Below is a small trained network, with its code and all its weights. Each question gives an input and a target symbol and asks what happens when units are switched off, that is, made to give their printed mean instead of their output.

import numpy as np


def w(rows, s, z=0):
    codes = np.array(rows[::2]) - 128.0
    scale = np.full(codes.shape[1], s)
    scale[-1] = z or s
    return codes * scale


def f(y):
    return np.maximum(y, 0)


def softmax(a):
    e = np.exp(a - a.max(-1, keepdims=True))
    return e / e.sum(-1, keepdims=True)


def log_softmax(a):
    a = a - a.max(-1, keepdims=True)
    return a - np.log(np.exp(a).sum(-1, keepdims=True))


def net(x, mask):
    ids = ['ΔΘΞΠΨαβεζμστφω'.index(c) for c in x.split()]
    T = len(ids)
    res = E[ids] + P[:T]
    r = res
    for j in range(2):
        rows = slice(3 * j, 3 * j + 3)
        q, k, v = (r @ M[0][rows].T for M in (Q, K, V))
        z = softmax(np.where(np.tri(T) > 0, q @ k.T / 3**0.5, -1e9)) @ v
        o = O[0][rows]
        res = res + np.where(mask[j], z, o[:, -1]) @ o[:, :-1]
    y = f(res @ A[0][:, :-1].T + A[0][:, -1])
    res = res + np.where(mask[2:18], y, B[0][:, -1]) @ B[0][:, :-1]
    return log_softmax(res[-1] @ U[:, :-1].T + U[:, -1])


Q, K, V, O, A, B = {}, {}, {}, {}, {}, {}
E = w([
[244,81,156,64],'Δ',
[92,197,194,185],'Θ',
[126,98,157,173],'Ξ',
[184,33,109,212],'Π',
[132,70,158,99],'Ψ',
[185,97,87,84],'α',
[222,215,66,56],'β',
[80,125,121,141],'ε',
[145,125,111,146],'ζ',
[196,160,191,182],'μ',
[138,224,82,104],'σ',
[57,218,98,115],'τ',
[42,206,160,140],'φ',
[42,96,162,211],'ω',
],0.011)
P = w([
[84,125,86,57],'0',
[122,191,92,143],'1',
[201,216,203,238],'2',
[68,90,54,84],'3',
[133,197,93,127],'4',
[252,194,197,205],'5',
[63,82,56,79],'6',
[125,191,95,125],'7',
[254,179,208,198],'8',
[56,91,34,120],'9',
[128,197,84,137],'10',
],0.0072)
Q[0] = w([
[171,255,123,103],'h0',
[62,74,119,148],'h0',
[102,210,138,80],'h0',
[129,62,98,103],'h1',
[141,127,60,179],'h1',
[109,76,68,104],'h1',
],0.0096)
K[0] = w([
[142,184,107,113],'h0',
[71,99,67,136],'h0',
[123,188,149,88],'h0',
[148,9,149,102],'h1',
[140,132,93,83],'h1',
[172,75,122,85],'h1',
],0.012)
V[0] = w([
[185,212,118,89],'h0',
[205,129,124,167],'h0',
[59,1,142,125],'h0',
[203,112,67,71],'h1',
[122,189,163,191],'h1',
[113,115,45,71],'h1',
],0.0078)
O[0] = w([
[92,220,152,157,197],'h0',
[213,154,133,129,160],'h0',
[115,1,122,126,3],'h0',
[176,140,83,98,89],'h1',
[116,207,200,160,207],'h1',
[111,114,90,69,100],'h1',
],0.0065,0.0032)
A[0] = w([
[177,40,128,151,199],'n0',
[13,172,118,83,110],'n1',
[101,120,100,174,155],'n2',
[204,173,184,148,114],'n3',
[75,125,37,80,171],'n4',
[108,145,206,174,253],'n5',
[249,67,82,173,208],'n6',
[201,157,204,139,133],'n7',
[52,161,43,85,132],'n8',
[126,162,59,1,157],'n9',
[153,187,109,112,104],'n10',
[87,144,105,145,109],'n11',
[88,3,66,104,188],'n12',
[9,150,108,129,153],'n13',
[32,73,71,105,129],'n14',
[193,185,108,98,182],'n15',
],0.0088,0.0052)
B[0] = w([
[244,183,89,70,175],'n0',
[35,152,173,39,180],'n1',
[182,189,165,12,155],'n2',
[125,83,144,186,224],'n3',
[104,64,88,253,181],'n4',
[230,157,187,94,254],'n5',
[171,188,107,73,193],'n6',
[152,140,122,223,217],'n7',
[37,108,129,162,179],'n8',
[57,167,38,143,187],'n9',
[101,87,105,169,183],'n10',
[124,136,184,119,148],'n11',
[236,34,140,97,194],'n12',
[93,159,221,92,189],'n13',
[86,26,205,223,172],'n14',
[84,146,120,182,218],'n15',
],0.0071,0.009)
U = w([
[88,130,29,151,37],'Δ',
[194,189,190,155,143],'Θ',
[198,83,121,83,36],'Ξ',
[176,193,72,2,211],'Π',
[118,69,29,149,105],'Ψ',
[111,104,71,166,254],'α',
[74,164,78,168,84],'β',
[120,38,195,163,41],'ε',
[134,34,110,149,80],'ζ',
[184,105,174,196,198],'μ',
[46,127,137,185,100],'σ',
[64,156,159,82,119],'τ',
[127,179,197,38,116],'φ',
[62,31,152,189,105],'ω',
],0.008,0.0056)

Each question gives the input, a string of symbols that net reads in full, and the target symbol t.
The units are the heads (3 rows each of Q, K, V and O) and the neurons (one row each of A and B). Each row of codes is followed by its name. A weight is (code - 128) times the scale printed after its matrix; where a second scale follows, it is the last column's (O, A, B and U).
mask holds one flag per unit, heads first, then neurons. A switched-off unit (its flag False) gives its mean, the last column of its rows in O or B, instead of its output. The means were averaged over made-up inputs and are rounded, as every weight is.
A unit's drop is (log p(t) with every unit on - log p(t) with that unit switched off) / (log p(t) with every unit on - log p(t) with every unit switched off).
The circuit of an input: a set's keep is (log p(t) with only the set's units on - log p(t) with every unit switched off) / (log p(t) with every unit on - log p(t) with every unit switched off). Starting from the 12 units with the biggest drops (on a tie, the unit counted first), units are removed one at a time, each time the one whose removal leaves the highest keep (on an exact tie, the one counted first), for as long as the keep stays at least 0.8.
units of the circuit, in order: the units of the circuit, biggest drop first
most important unit: the unit with the biggest drop
k most important neurons: the k neurons with the biggest drops, biggest first
which heads matter: for each layer, one digit per head in row order, 1 if its drop is at least 0.15 and else 0, layers parted by /
drop of u: that unit's drop, to one decimal
input ω Ξ α ε, target ω: units of the circuit, in order -> n14, h0
input τ Ψ Π Δ, target Π: which heads matter -> 00
input α β μ φ ω, target φ: which heads matter -> 00
input Π φ σ β, target β: which heads matter -> 10
input Δ ω Ψ Π τ σ Ψ β ω ω, target ε: units of the circuit, in order -> n14, h0, n12
input Ψ α φ α Ψ ε Π ζ Θ Ξ τ, target τ: which heads matter -> 00
input σ τ Π, target Θ: which heads matter -> 00
input Π Ξ ζ Ψ, target ζ: which heads matter -> 11
input Θ μ ε φ ε, target φ: most important unit -> h1
input Ξ ε Π τ, target σ: which heads matter -> 00
input ζ ζ Ξ ε ζ Ψ Ξ φ Θ φ, target τ: 2 most important neurons -> n1, n13
input φ ζ Θ φ μ Ξ ε μ Ψ α, target Ψ: which heads matter -> 01
input Δ φ ω Θ Δ ε Π, target Ξ: 3 most important neurons -> n12, n0, n6
input τ Θ ω, target Θ: most important unit -> n5
input Θ μ α Θ β σ α ζ Π, target Θ: 2 most important neurons -> n6, n0
input Ψ Ξ Δ Θ ε ε ω Π, target Π: 2 most important neurons -> n6, n0
input β τ Π α σ, target σ: drop of n0 -> 0.1
input ζ Θ Π φ ε ε ω Ψ μ ε, target ω: drop of h0 -> 0.4
input φ β Π ε ε Π ε ζ σ Π τ, target τ: drop of h1 -> 0.0
input Δ α ω Ξ σ φ ε α ε Ψ, target ζ: drop of n12 -> 0.4
